Below is a small trained network, with its code and all its weights. Each question gives an input and a class and asks what happens when units are switched off, that is, made to give their printed mean instead of their output.

import numpy as np


def w(rows, s, z=0):
    codes = np.array(rows[::2]) - 128.0
    scale = np.full(codes.shape[1], s)
    scale[-1] = z or s
    return codes * scale


def norm(h):
    return h / np.sqrt((h * h).mean(-1, keepdims=True) + 1e-5)


def f(y):
    return np.maximum(y, 0)


def log_softmax(a):
    a = a - a.max(-1, keepdims=True)
    return a - np.log(np.exp(a).sum(-1, keepdims=True))


def net(x, mask):
    res = np.array(x, float).reshape(1, 7) / 4 @ E
    u = 0
    for l in range(3):
        y = f(norm(res) @ A[l][:, :-1].T + A[l][:, -1])
        res = res + np.where(mask[u : u + 5], y, B[l][:, -1]) @ B[l][:, :-1]
        u += 5
    return log_softmax(norm(res)[-1] @ U[:, :-1].T + U[:, -1])


A, B = {}, {}
E = w([
[110,153,153,102,72,191,104,150,135],'x0',
[114,32,147,105,115,100,200,183,160],'x1',
[254,92,168,123,190,173,133,169,57],'x2',
[117,147,136,119,142,156,151,131,163],'x3',
[123,156,47,34,147,145,160,217,98],'x4',
[158,175,122,152,77,159,167,172,151],'x5',
[112,137,136,108,91,186,128,125,113],'x6',
],0.0063)
A[0] = w([
[81,254,35,178,172,161,106,91,60,84],'0.n0',
[180,175,196,82,159,97,134,127,56,124],'0.n1',
[136,231,110,171,182,150,46,110,95,2],'0.n2',
[50,171,75,90,106,99,110,144,138,115],'0.n3',
[164,177,187,135,87,127,54,150,115,172],'0.n4',
],0.0061,0.0019)
B[0] = w([
[91,84,112,100,103,95,105,128,145,254],'0.n0',
[118,206,194,136,179,239,156,209,101,216],'0.n1',
[119,31,105,156,78,106,121,254,196,232],'0.n2',
[129,157,151,140,116,121,147,143,17,235],'0.n3',
[156,97,134,149,171,105,214,92,135,228],'0.n4',
],0.0098,0.0039)
A[1] = w([
[133,64,144,210,114,183,94,37,213,1],'1.n0',
[57,139,74,85,59,51,113,70,158,139],'1.n1',
[63,188,159,192,50,78,141,2,100,114],'1.n2',
[80,1,72,115,78,147,191,167,99,161],'1.n3',
[149,142,198,212,96,106,124,30,109,54],'1.n4',
],0.0057,0.00094)
B[1] = w([
[203,146,110,70,77,114,60,167,140,214],'1.n0',
[98,121,137,144,166,207,161,92,107,230],'1.n1',
[179,152,155,163,199,152,137,151,53,240],'1.n2',
[129,67,101,134,122,118,55,119,255,255],'1.n3',
[126,237,135,52,109,70,161,66,137,208],'1.n4',
],0.0082,0.0051)
A[2] = w([
[170,110,157,168,150,91,82,140,147,58],'2.n0',
[105,177,13,1,130,81,120,169,87,2],'2.n1',
[93,138,127,117,87,118,121,128,168,20],'2.n2',
[79,162,65,81,105,111,158,102,100,183],'2.n3',
[42,151,121,161,88,87,176,111,90,17],'2.n4',
],0.0095,0.00064)
B[2] = w([
[63,180,65,141,95,160,89,124,156,249],'2.n0',
[198,205,127,78,62,142,76,111,135,255],'2.n1',
[84,33,56,176,193,177,91,37,175,184],'2.n2',
[162,122,162,126,204,67,244,128,84,196],'2.n3',
[114,109,181,204,151,132,109,156,2,221],'2.n4',
],0.0089,0.0043)
U = w([
[144,116,175,196,248,185,182,120,2,255],'0',
[99,44,63,140,125,106,99,138,163,37],'1',
[207,230,90,46,108,88,116,37,93,109],'2',
],0.0093,0.00086)

Each question gives the input, the list of numbers given to net, and the class t.
The units are the neurons (one row each of A and B). Each row of codes is followed by its name. A weight is (code - 128) times the scale printed after its matrix; where a second scale follows, it is the last column's (A, B and U).
mask holds one flag per neuron, layer by layer. A switched-off neuron (its flag False) gives its mean, the last column of its row in B, instead of its output. The means were averaged over made-up inputs and are rounded, as every weight is.
A unit's drop is (log p(t) with every unit on - log p(t) with that unit switched off) / (log p(t) with every unit on - log p(t) with every unit switched off).
The circuit of an input: a set's keep is (log p(t) with only the set's units on - log p(t) with every unit switched off) / (log p(t) with every unit on - log p(t) with every unit switched off). Starting from the 12 units with the biggest drops (on a tie, the unit counted first), units are removed one at a time, each time the one whose removal leaves the highest keep (on an exact tie, the one counted first), for as long as the keep stays at least 0.8.
units of the circuit, in order: the units of the circuit, biggest drop first
unit that matters most: the unit with the biggest drop
top k neurons: the k neurons with the biggest drops, biggest first
k most important neurons of layer l: the k neurons of layer l with the biggest drops, biggest first
drop when u is switched off: that unit's drop, to one decimal
input [4,4,1,-3,7,-5,-1], class 2: units of the circuit, in order => 2.n1
input [-2,3,-3,7,7,3,-3], class 2: top 2 neurons => 2.n1, 0.n2
input [7,6,-7,0,3,5,-8], class 0: units of the circuit, in order => 0.n3, 2.n4
input [-6,-4,3,-4,-1,8,-5], class 1: units of the circuit, in order => 0.n2, 1.n2
input [-4,8,-8,-3,7,1,4], class 0: 3 most important neurons of layer 0 => 0.n2, 0.n3, 0.n0
input [-8,-8,7,7,2,8,-7], class 1: 3 most important neurons of layer 2 => 2.n4, 2.n3, 2.n0
input [-2,8,-8,7,-7,-2,-3], class 0: units of the circuit, in order => 0.n2, 2.n4
input [0,2,-1,-2,-4,-6,-4], class 2: 2 most important neurons of layer 1 => 1.n0, 1.n4
input [-2,3,-5,-3,-7,-7,-5], class 2: units of the circuit, in order => 0.n2, 1.n4
input [-5,4,-4,2,-8,-3,4], class 2: top 2 neurons => 1.n0, 0.n2
input [7,-7,5,-1,4,-4,-8], class 1: top 2 neurons => 0.n2, 0.n0
input [-4,6,-6,-2,3,6,7], class 0: top 3 neurons => 0.n2, 0.n3, 1.n0
input [4,0,6,0,-7,1,-7], class 2: 2 most important neurons of layer 0 => 0.n3, 0.n2
input [3,-2,5,3,-8,-5,1], class 2: units of the circuit, in order => 1.n4
input [-1,-4,3,-7,0,-4,-8], class 1: 2 most important neurons of layer 0 => 0.n2, 0.n3
input [1,5,-3,2,7,-7,-8], class 2: top 3 neurons => 2.n1, 0.n2, 0.n3
input [3,-6,4,7,0,7,6], class 1: top 2 neurons => 0.n2, 0.n0
input [-4,-5,-7,-8,-7,-7,-4], class 0: 3 most important neurons of layer 1 => 1.n3, 1.n1, 1.n2
input [-6,6,5,-3,3,-6,3], class 1: 2 most important neurons of layer 0 => 0.n3, 0.n4
input [8,1,-3,-2,-8,-4,1], class 2: unit that matters most => 1.n0
input [8,-7,4,-6,5,3,5], class 1: 2 most important neurons of layer 0 => 0.n2, 0.n0
input [-3,-2,-1,3,-1,-1,-6], class 1: drop when 1.n4 is switched off => 0.0
input [7,-8,0,3,2,-7,-5], class 1: drop when 0.n2 is switched off => 1.7
input [0,-2,-6,-3,4,7,5], class 0: drop when 1.n0 is switched off => 0.1
input [5,4,-6,-4,0,-8,-7], class 0: drop when 0.n2 is switched off => 0.2
